Here is a tiny trained network, its code and every weight. The questions are about switching its units off for an input and a class, where a switched-off unit gives its printed mean instead of its output.

import numpy as np


def w(rows, s, z=0):
    codes = np.array(rows[::2]) - 128.0
    scale = np.full(codes.shape[1], s)
    scale[-1] = z or s
    return codes * scale


def f(y):
    return np.maximum(y, 0)


def log_softmax(a):
    a = a - a.max(-1, keepdims=True)
    return a - np.log(np.exp(a).sum(-1, keepdims=True))


def net(x, mask):
    res = np.array(x, float).reshape(1, 3) / 4 @ E
    y = f(res @ A[0][:, :-1].T + A[0][:, -1])
    res = res + np.where(mask, y, B[0][:, -1]) @ B[0][:, :-1]
    return log_softmax(res[-1] @ U[:, :-1].T + U[:, -1])


A, B = {}, {}
E = w([
[125,10,117,125,140,137,85,190,25,75,169],'x0',
[147,116,199,153,144,31,161,160,105,239,16],'x1',
[86,57,78,159,198,128,186,103,152,94,102],'x2',
],0.013)
A[0] = w([
[89,98,177,74,175,66,192,158,88,170,115,153],'n0',
[184,125,198,187,39,133,125,111,147,169,80,138],'n1',
[165,179,161,59,136,79,125,102,168,217,77,114],'n2',
[145,150,71,150,140,138,116,218,98,177,136,57],'n3',
[146,196,201,169,103,93,154,119,123,124,125,132],'n4',
[104,114,153,124,205,119,155,188,99,160,90,185],'n5',
[26,96,91,180,230,165,84,84,85,22,136,117],'n6',
[108,74,167,152,122,60,155,180,131,153,94,2],'n7',
[141,165,74,121,139,136,164,3,205,182,135,94],'n8',
[106,136,104,235,254,149,213,118,177,68,50,118],'n9',
[85,207,107,65,86,194,87,77,99,54,154,174],'n10',
[181,150,143,125,129,65,133,101,167,124,76,157],'n11',
[97,194,189,191,124,69,147,178,142,114,97,129],'n12',
[139,47,171,33,92,69,128,173,75,122,176,41],'n13',
],0.0068,0.0066)
B[0] = w([
[173,167,190,111,87,201,132,140,124,162,149,215],'n0',
[106,144,62,152,101,96,167,131,137,120,73,209],'n1',
[108,151,114,169,180,129,126,145,171,105,130,236],'n2',
[118,213,142,136,122,107,187,168,193,129,154,139],'n3',
[56,133,119,184,134,150,118,109,148,108,148,192],'n4',
[131,138,181,123,120,144,199,129,175,204,160,210],'n5',
[92,110,104,177,187,82,120,149,167,57,85,231],'n6',
[134,43,124,2,145,120,73,78,106,146,161,179],'n7',
[229,118,165,69,109,123,71,129,78,137,190,207],'n8',
[187,143,241,71,114,133,105,80,112,153,170,222],'n9',
[180,147,129,40,131,119,135,90,128,206,179,245],'n10',
[90,40,125,120,161,152,145,181,159,126,112,202],'n11',
[64,134,105,171,123,135,133,145,129,78,82,198],'n12',
[169,140,156,102,69,163,168,85,124,149,172,187],'n13',
],0.0086,0.012)
U = w([
[142,160,162,126,60,128,162,117,129,187,155,94],'0',
[168,62,155,100,124,98,106,97,67,149,160,254],'1',
[1,89,52,236,177,76,157,149,134,68,60,46],'2',
],0.01,0.00087)

Each question gives the input, the list of numbers given to net, and the class t.
The units are the neurons (one row each of A and B). Each row of codes is followed by its name. A weight is (code - 128) times the scale printed after its matrix; where a second scale follows, it is the last column's (A, B and U).
mask holds one flag per neuron, in row order. A switched-off neuron (its flag False) gives its mean, the last column of its row in B, instead of its output. The means were averaged over made-up inputs and are rounded, as every weight is.
A unit's drop is (log p(t) with every unit on - log p(t) with that unit switched off) / (log p(t) with every unit on - log p(t) with every unit switched off).
The circuit of an input: a set's keep is (log p(t) with only the set's units on - log p(t) with every unit switched off) / (log p(t) with every unit on - log p(t) with every unit switched off). Starting from the 12 units with the biggest drops (on a tie, the unit counted first), units are removed one at a time, each time the one whose removal leaves the highest keep (on an exact tie, the one counted first), for as long as the keep stays at least 0.8.
units of the circuit, in order: the units of the circuit, biggest drop first
most important unit: the unit with the biggest drop
top k neurons: the k neurons with the biggest drops, biggest first
drop when u is switched off: that unit's drop, to one decimal
input [8,-5,7], class 2: most important unit : n6
input [7,3,0], class 0: units of the circuit, in order : (n5, n13, n8)
input [8,2,-6], class 0: units of the circuit, in order : (n13, n3, n8)
input [6,0,3], class 2: top 2 neurons : (n6, n10)
input [-2,-2,1], class 1: units of the circuit, in order : (n5, n0)
input [2,-1,1], class 2: top 2 neurons : (n9, n8)
input [8,2,-7], class 0: top 2 neurons : (n13, n3)
input [2,-5,4], class 2: top 2 neurons : (n6, n8)
input [8,4,0], class 0: top 3 neurons : (n5, n13, n0)
input [1,6,8], class 1: top 2 neurons : (n7, n9)
input [7,-1,3], class 2: drop when n6 is switched off : 0.5
input [0,8,-7], class 2: drop when n1 is switched off : 0.2
input [-5,-1,6], class 1: drop when n8 is switched off : 0.2
input [0,-1,8], class 1: units of the circuit, in order : (n9)
